Below are the code and all the weights of a small trained network. Each question names an input and a class and asks about switching units off, where a switched-off unit gives its printed mean instead of its output.

import numpy as np


def w(rows, s, z=0):
    codes = np.array(rows[::2]) - 128.0
    scale = np.full(codes.shape[1], s)
    scale[-1] = z or s
    return codes * scale


def norm(h):
    return h / np.sqrt((h * h).mean(-1, keepdims=True) + 1e-5)


def f(y):
    return np.maximum(y, 0)


def log_softmax(a):
    a = a - a.max(-1, keepdims=True)
    return a - np.log(np.exp(a).sum(-1, keepdims=True))


def net(x, mask):
    res = np.array(x, float).reshape(1, 7) / 4 @ E
    u = 0
    for l in range(2):
        y = f(norm(res) @ A[l][:, :-1].T + A[l][:, -1])
        res = res + np.where(mask[u : u + 4], y, B[l][:, -1]) @ B[l][:, :-1]
        u += 4
    return log_softmax(norm(res)[-1] @ U[:, :-1].T + U[:, -1])


A, B = {}, {}
E = w([
[99,177,96,164,110,131,75,221,104,151,123,155],'x0',
[170,157,42,84,82,188,67,122,4,194,86,162],'x1',
[56,128,140,107,137,65,227,156,123,107,144,211],'x2',
[157,117,137,112,134,105,143,128,135,120,78,143],'x3',
[124,145,82,115,139,198,102,147,103,93,75,150],'x4',
[87,165,97,103,185,72,127,84,117,110,176,197],'x5',
[121,67,138,188,86,103,159,121,135,166,161,119],'x6',
],0.011)
A[0] = w([
[136,184,94,118,144,139,136,131,93,59,99,165,57],'0.n1',
[77,143,110,142,93,86,155,254,78,74,138,160,11],'0.n2',
[147,163,89,160,157,218,87,154,157,173,103,85,3],'0.n3',
[13,139,57,126,99,60,134,188,136,124,104,95,43],'0.n4',
],0.0083,0.0062)
B[0] = w([
[154,129,114,91,252,182,158,104,145,161,70,136,211],'0.n1',
[128,175,165,232,138,145,163,201,122,204,85,158,251],'0.n2',
[119,151,137,124,90,134,35,146,134,55,199,118,232],'0.n3',
[70,146,139,130,98,100,106,139,181,154,91,207,223],'0.n4',
],0.011,0.0033)
A[1] = w([
[76,137,132,153,160,14,214,78,190,80,217,105,62],'1.n1',
[175,100,109,179,86,159,51,115,63,131,77,82,93],'1.n2',
[138,41,201,146,80,113,212,128,254,51,89,36,49],'1.n3',
[217,99,86,122,6,161,148,82,12,208,118,138,1],'1.n4',
],0.0076,0.0077)
B[1] = w([
[90,165,127,110,127,74,90,68,142,73,194,112,253],'1.n1',
[101,131,107,91,77,104,139,169,134,119,161,75,209],'1.n2',
[250,48,138,175,158,181,164,158,136,120,75,146,252],'1.n3',
[118,86,158,123,112,89,149,48,95,207,131,132,193],'1.n4',
],0.018,0.0072)
U = w([
[136,74,112,100,57,92,162,78,38,238,128,95,90],'0',
[234,20,177,206,164,149,200,146,182,83,92,113,133],'1',
[82,141,159,140,169,35,163,47,165,47,226,143,49],'2',
[143,186,59,54,228,200,118,115,63,92,52,153,60],'3',
[49,200,141,205,124,109,180,223,128,176,99,243,254],'4',
[150,182,79,115,24,190,2,174,97,79,164,34,167],'5',
],0.016,0.0031)

Each question gives the input, the list of numbers given to net, and the class t.
The units are the neurons (one row each of A and B). Each row of codes is followed by its name. A weight is (code - 128) times the scale printed after its matrix; where a second scale follows, it is the last column's (A, B and U).
mask holds one flag per neuron, layer by layer. A switched-off neuron (its flag False) gives its mean, the last column of its row in B, instead of its output. The means were averaged over made-up inputs and are rounded, as every weight is.
A unit's drop is (log p(t) with every unit on - log p(t) with that unit switched off) / (log p(t) with every unit on - log p(t) with every unit switched off).
The circuit of an input: a set's keep is (log p(t) with only the set's units on - log p(t) with every unit switched off) / (log p(t) with every unit on - log p(t) with every unit switched off). Starting from all 8 units, units are removed one at a time, each time the one whose removal leaves the highest keep (on an exact tie, the one counted first), for as long as the keep stays at least 0.8.
units of the circuit, in order: the units of the circuit, biggest drop first
most important unit: the unit with the biggest drop
k most important neurons: the k neurons with the biggest drops, biggest first
drop when u is switched off: that unit's drop, to one decimal
input [-7,1,-6,-4,4,1,2], class 5: most important unit : 0.n3
input [1,3,6,0,-5,6,-2], class 4: 2 most important neurons : [0.n2, 0.n4]
input [-4,-2,3,-6,4,1,-6], class 3: 2 most important neurons : [0.n1, 1.n1]
input [2,-6,0,6,7,3,-2], class 3: units of the circuit, in order : [1.n3, 0.n1, 1.n1]
input [-6,3,1,0,6,-8,-8], class 5: 3 most important neurons : [0.n3, 1.n2, 1.n3]
input [5,6,4,-2,5,-1,-3], class 4: 2 most important neurons : [0.n2, 1.n3]
input [8,-2,-2,-7,7,6,-3], class 4: 2 most important neurons : [0.n2, 0.n4]
input [-6,7,-8,6,7,-7,8], class 0: 2 most important neurons : [1.n4, 1.n1]
input [-7,-2,-2,5,7,3,-2], class 3: 2 most important neurons : [0.n1, 1.n3]
input [-8,5,-8,-4,7,5,-6], class 5: 2 most important neurons : [0.n3, 1.n2]
input [6,6,8,5,7,-8,-8], class 4: 3 most important neurons : [0.n2, 1.n1, 1.n3]
input [-4,7,1,3,1,-5,-7], class 0: 2 most important neurons : [1.n4, 1.n2]
input [-2,-3,6,-8,7,-5,-4], class 4: 2 most important neurons : [1.n3, 0.n2]
input [3,-7,7,1,4,2,-4], class 4: 2 most important neurons : [0.n2, 0.n4]
input [7,1,2,-6,-6,-6,6], class 4: most important neuron : [1.n3]
input [-6,8,-1,-6,-1,2,-5], class 0: drop when 1.n4 is switched off : 0.7
input [4,-5,-1,8,5,3,1], class 4: drop when 1.n3 is switched off : 0.3
input [0,6,7,-3,-5,4,3], class 4: drop when 0.n2 is switched off : 0.2
